Here is a tiny trained network, its code and every weight. The questions are about switching its units off for an input and a class, where a switched-off unit gives its printed mean instead of its output.

import numpy as np


def w(rows, s, z=0):
    codes = np.array(rows[::2]) - 128.0
    scale = np.full(codes.shape[1], s)
    scale[-1] = z or s
    return codes * scale


def norm(h):
    return h / np.sqrt((h * h).mean(-1, keepdims=True) + 1e-5)


def f(y):
    return np.maximum(y, 0)


def log_softmax(a):
    a = a - a.max(-1, keepdims=True)
    return a - np.log(np.exp(a).sum(-1, keepdims=True))


def net(x, mask):
    res = np.array(x, float).reshape(1, 4) / 4 @ E
    u = 0
    for l in range(2):
        y = f(norm(res) @ A[l][:, :-1].T + A[l][:, -1])
        res = res + np.where(mask[u : u + 4], y, B[l][:, -1]) @ B[l][:, :-1]
        u += 4
    return log_softmax(norm(res)[-1] @ U[:, :-1].T + U[:, -1])


A, B = {}, {}
E = w([
[195,254,168,64,103,80,81],'x0',
[184,45,26,56,175,87,137],'x1',
[156,124,155,126,165,153,163],'x2',
[153,60,227,160,106,84,67],'x3',
],0.0075)
A[0] = w([
[186,187,186,99,88,101,92,121],'L0N1',
[218,149,94,33,145,114,96,78],'L0N2',
[136,204,172,159,71,249,70,4],'L0N3',
[111,217,18,74,125,147,254,8],'L0N4',
],0.0078,0.0035)
B[0] = w([
[140,75,146,183,57,196,194,241],'L0N1',
[55,99,94,40,126,94,165,231],'L0N2',
[107,116,50,21,255,56,126,221],'L0N3',
[186,129,120,251,117,241,19,255],'L0N4',
],0.0078,0.0052)
A[1] = w([
[82,27,67,174,155,182,137,46],'L1N1',
[186,44,141,112,142,106,72,200],'L1N2',
[229,237,118,46,43,156,137,51],'L1N3',
[15,254,236,145,205,107,100,4],'L1N4',
],0.0077,0.0035)
B[1] = w([
[89,144,199,72,77,32,181,255],'L1N1',
[165,229,92,149,158,238,70,223],'L1N2',
[128,34,218,179,78,38,192,194],'L1N3',
[123,136,12,41,183,157,85,205],'L1N4',
],0.011,0.0062)
U = w([
[66,89,184,119,83,95,244,201],'0',
[79,157,52,9,211,169,108,2],'1',
[135,156,121,236,132,237,64,180],'2',
],0.012,0.0022)

Each question gives the input, the list of numbers given to net, and the class t.
The units are the neurons (one row each of A and B). Each row of codes is followed by its name. A weight is (code - 128) times the scale printed after its matrix; where a second scale follows, it is the last column's (A, B and U).
mask holds one flag per neuron, layer by layer. A switched-off neuron (its flag False) gives its mean, the last column of its row in B, instead of its output. The means were averaged over made-up inputs and are rounded, as every weight is.
A unit's drop is (log p(t) with every unit on - log p(t) with that unit switched off) / (log p(t) with every unit on - log p(t) with every unit switched off).
The circuit of an input: a set's keep is (log p(t) with only the set's units on - log p(t) with every unit switched off) / (log p(t) with every unit on - log p(t) with every unit switched off). Starting from all 8 units, units are removed one at a time, each time the one whose removal leaves the highest keep (on an exact tie, the one counted first), for as long as the keep stays at least 0.8.
units of the circuit, in order: the units of the circuit, biggest drop first
unit that matters most: the unit with the biggest drop
k most important neurons: the k neurons with the biggest drops, biggest first
k most important neurons of layer l: the k neurons of layer l with the biggest drops, biggest first
drop of u: that unit's drop, to one decimal
input [0,4,-6,-8], class 2: units of the circuit, in order	[L0N4]
input [5,-6,2,6], class 1: 2 most important neurons	[L0N3; L1N4]
input [2,-8,3,7], class 1: 2 most important neurons of layer 0	[L0N3; L0N4]
input [1,2,-4,3], class 2: 2 most important neurons of layer 1	[L1N2; L1N4]
input [-5,2,-1,-5], class 0: 2 most important neurons	[L1N1; L1N2]
input [6,1,8,-7], class 2: 2 most important neurons	[L0N4; L1N1]
input [2,-4,7,4], class 1: 3 most important neurons	[L0N3; L0N4; L1N4]
input [5,2,-1,-6], class 2: 2 most important neurons	[L0N4; L1N1]
input [8,-7,-2,4], class 0: 2 most important neurons	[L1N3; L0N1]
input [8,7,-5,-2], class 0: 2 most important neurons	[L1N3; L0N3]
input [3,-4,4,-1], class 1: 3 most important neurons	[L0N3; L1N4; L1N1]
input [-2,-8,-6,4], class 1: units of the circuit, in order	[L1N4; L0N3]
input [-6,5,1,7], class 2: 2 most important neurons of layer 1	[L1N2; L1N4]
input [-6,5,-7,-3], class 0: units of the circuit, in order	[L1N1]
input [8,-3,2,1], class 0: 2 most important neurons	[L0N1; L1N3]
input [-5,-7,-5,2], class 1: 2 most important neurons	[L1N4; L0N1]
input [6,4,1,-3], class 0: 2 most important neurons	[L1N3; L0N2]
input [-5,4,6,-4], class 0: 2 most important neurons of layer 1	[L1N1; L1N4]
input [3,2,-2,5], class 2: drop of L0N1	0.1
input [-3,0,3,6], class 2: unit that matters most	L1N2
input [1,3,8,-8], class 2: drop of L0N4	1.2
